Below are the code and all the weights of a small trained network. Each question names an input and a class and asks about switching units off, where a switched-off unit gives its printed mean instead of its output.

import numpy as np


def w(rows, s, z=0):
    codes = np.array(rows[::2]) - 128.0
    scale = np.full(codes.shape[1], s)
    scale[-1] = z or s
    return codes * scale


def norm(h):
    return h / np.sqrt((h * h).mean(-1, keepdims=True) + 1e-5)


def f(y):
    return np.maximum(y, 0)


def log_softmax(a):
    a = a - a.max(-1, keepdims=True)
    return a - np.log(np.exp(a).sum(-1, keepdims=True))


def net(x, mask):
    res = np.array(x, float).reshape(1, 8) / 4 @ E
    u = 0
    for l in range(3):
        y = f(norm(res) @ A[l][:, :-1].T + A[l][:, -1])
        res = res + np.where(mask[u : u + 9], y, B[l][:, -1]) @ B[l][:, :-1]
        u += 9
    return log_softmax(norm(res)[-1] @ U[:, :-1].T + U[:, -1])


A, B = {}, {}
E = w([
[128,129,129,130,127,121,127,127],'x0',
[129,126,128,129,124,136,121,127],'x1',
[120,130,127,121,124,136,127,126],'x2',
[127,164,133,134,42,118,95,46],'x3',
[130,163,134,133,41,127,96,44],'x4',
[127,125,128,132,131,141,125,129],'x5',
[123,1,5,102,72,87,197,65],'x6',
[129,129,129,131,124,131,132,129],'x7',
],0.0036)
A[0] = w([
[134,48,59,139,75,108,184,46,201],'0.n0',
[126,122,131,129,126,125,123,135,92],'0.n1',
[151,67,102,122,135,116,150,126,7],'0.n2',
[104,59,77,103,129,81,150,153,20],'0.n3',
[134,45,60,144,85,109,198,58,141],'0.n4',
[117,252,234,148,110,193,3,132,144],'0.n5',
[178,219,239,144,212,249,110,189,141],'0.n6',
[138,49,84,130,132,80,145,127,20],'0.n7',
[199,100,112,177,82,155,183,50,76],'0.n8',
],0.003,0.0019)
B[0] = w([
[84,131,132,61,167,137,72,206,243],'0.n0',
[128,130,132,138,131,137,130,129,128],'0.n1',
[137,131,153,120,157,173,130,155,149],'0.n2',
[158,125,172,157,184,184,144,142,170],'0.n3',
[101,130,135,69,162,148,77,190,228],'0.n4',
[171,77,98,154,156,111,252,117,253],'0.n5',
[62,103,63,114,81,30,57,124,251],'0.n6',
[152,117,149,123,174,182,140,156,168],'0.n7',
[89,122,113,91,132,100,86,157,167],'0.n8',
],0.0041,0.0044)
A[1] = w([
[130,175,162,147,173,130,104,178,56],'1.n0',
[161,106,122,135,114,117,213,117,153],'1.n1',
[139,210,185,188,114,99,127,110,80],'1.n2',
[138,148,152,166,150,71,182,156,253],'1.n3',
[134,129,127,129,128,132,129,127,105],'1.n4',
[96,176,140,198,176,40,109,190,133],'1.n5',
[153,184,195,176,186,145,112,184,86],'1.n6',
[141,191,183,185,187,112,93,192,102],'1.n7',
[129,255,187,173,97,91,135,102,90],'1.n8',
],0.0031,0.0011)
B[1] = w([
[125,105,91,76,71,172,112,103,171],'1.n0',
[108,65,86,109,131,155,132,105,161],'1.n1',
[157,86,122,142,217,163,224,89,178],'1.n2',
[102,59,70,68,77,150,107,91,229],'1.n3',
[127,125,128,125,135,127,131,128,128],'1.n4',
[107,81,51,36,12,131,86,72,255],'1.n5',
[105,92,73,50,78,155,106,107,176],'1.n6',
[92,77,43,35,30,142,90,91,200],'1.n7',
[167,72,120,146,255,162,247,90,195],'1.n8',
],0.0027)
A[2] = w([
[125,131,125,121,115,135,128,128,117],'2.n0',
[160,253,211,233,99,134,138,92,148],'2.n1',
[125,179,138,118,86,113,120,64,123],'2.n2',
[106,118,110,104,131,123,92,132,177],'2.n3',
[130,130,127,131,128,126,128,131,123],'2.n4',
[152,95,109,167,161,88,250,128,84],'2.n5',
[132,129,129,130,125,129,130,129,119],'2.n6',
[126,183,138,126,87,107,120,56,139],'2.n7',
[102,76,68,82,136,111,132,125,254],'2.n8',
],0.0047,0.0018)
B[2] = w([
[131,137,137,137,130,119,127,128,132],'2.n0',
[117,12,87,99,255,202,215,212,139],'2.n1',
[157,107,129,166,155,126,169,128,147],'2.n2',
[160,193,176,161,109,140,119,126,183],'2.n3',
[127,128,128,129,126,127,130,128,128],'2.n4',
[141,141,124,182,86,114,147,15,162],'2.n5',
[125,139,134,134,129,129,127,133,128],'2.n6',
[168,83,120,190,166,136,190,125,149],'2.n7',
[153,234,217,189,94,131,106,100,255],'2.n8',
],0.0041,0.0079)
U = w([
[88,155,137,77,136,124,57,228,33],'0',
[127,155,127,145,35,83,116,12,119],'1',
[166,49,123,167,244,180,255,134,254],'2',
],0.0063,0.0008)

Each question gives the input, the list of numbers given to net, and the class t.
The units are the neurons (one row each of A and B). Each row of codes is followed by its name. A weight is (code - 128) times the scale printed after its matrix; where a second scale follows, it is the last column's (A, B and U).
mask holds one flag per neuron, layer by layer. A switched-off neuron (its flag False) gives its mean, the last column of its row in B, instead of its output. The means were averaged over made-up inputs and are rounded, as every weight is.
A unit's drop is (log p(t) with every unit on - log p(t) with that unit switched off) / (log p(t) with every unit on - log p(t) with every unit switched off).
The circuit of an input: a set's keep is (log p(t) with only the set's units on - log p(t) with every unit switched off) / (log p(t) with every unit on - log p(t) with every unit switched off). Starting from the 12 units with the biggest drops (on a tie, the unit counted first), units are removed one at a time, each time the one whose removal leaves the highest keep (on an exact tie, the one counted first), for as long as the keep stays at least 0.8.
circuit, biggest first: the units of the circuit, biggest drop first
most important unit: the unit with the biggest drop
k most important neurons: the k neurons with the biggest drops, biggest first
k most important neurons of layer l: the k neurons of layer l with the biggest drops, biggest first
drop when u is switched off: that unit's drop, to one decimal
input [7,1,3,-7,3,1,8,-8], class 0: circuit, biggest first => [0.n0, 0.n5, 0.n4]
input [2,5,-2,-5,-1,4,0,2], class 0: circuit, biggest first => [0.n5]
input [-5,0,-7,-7,5,-5,7,-8], class 0: circuit, biggest first => [0.n0, 0.n5, 0.n4]
input [6,2,4,3,-8,-2,-3,1], class 1: 2 most important neurons => [0.n0, 0.n4]
input [-3,1,2,-1,6,-2,7,-7], class 0: 2 most important neurons => [0.n0, 0.n4]
input [-7,1,1,4,-7,5,-3,-8], class 1: 2 most important neurons of layer 0 => [0.n0, 0.n4]
input [-3,-2,1,6,0,4,7,-1], class 0: 4 most important neurons of layer 0 => [0.n0, 0.n4, 0.n5, 0.n8]
input [-2,6,-7,-8,4,-1,-6,-4], class 1: 4 most important neurons of layer 0 => [0.n0, 0.n4, 0.n5, 0.n6]
input [-2,-2,-4,3,4,7,-7,3], class 2: 2 most important neurons of layer 0 => [0.n0, 0.n4]
input [2,-8,2,-4,6,5,-8,-8], class 1: 2 most important neurons => [0.n6, 0.n5]
input [3,-5,-5,-3,2,-8,-8,7], class 1: drop when 0.n0 is switched off => 0.2
input [8,-1,7,-5,3,-2,6,-6], class 0: 2 most important neurons => [0.n5, 0.n0]
input [-1,-4,0,-8,4,-8,0,-1], class 1: 2 most important neurons => [0.n0, 0.n4]
input [8,4,-5,7,7,0,-6,4], class 2: most important unit => 2.n1
input [5,-1,-6,5,5,-7,0,7], class 2: drop when 0.n6 is switched off => 0.5
input [6,0,5,2,3,-5,-4,2], class 2: drop when 0.n0 is switched off => 0.2
input [-4,5,-1,6,-4,-7,-7,-1], class 1: drop when 0.n3 is switched off => 0.0
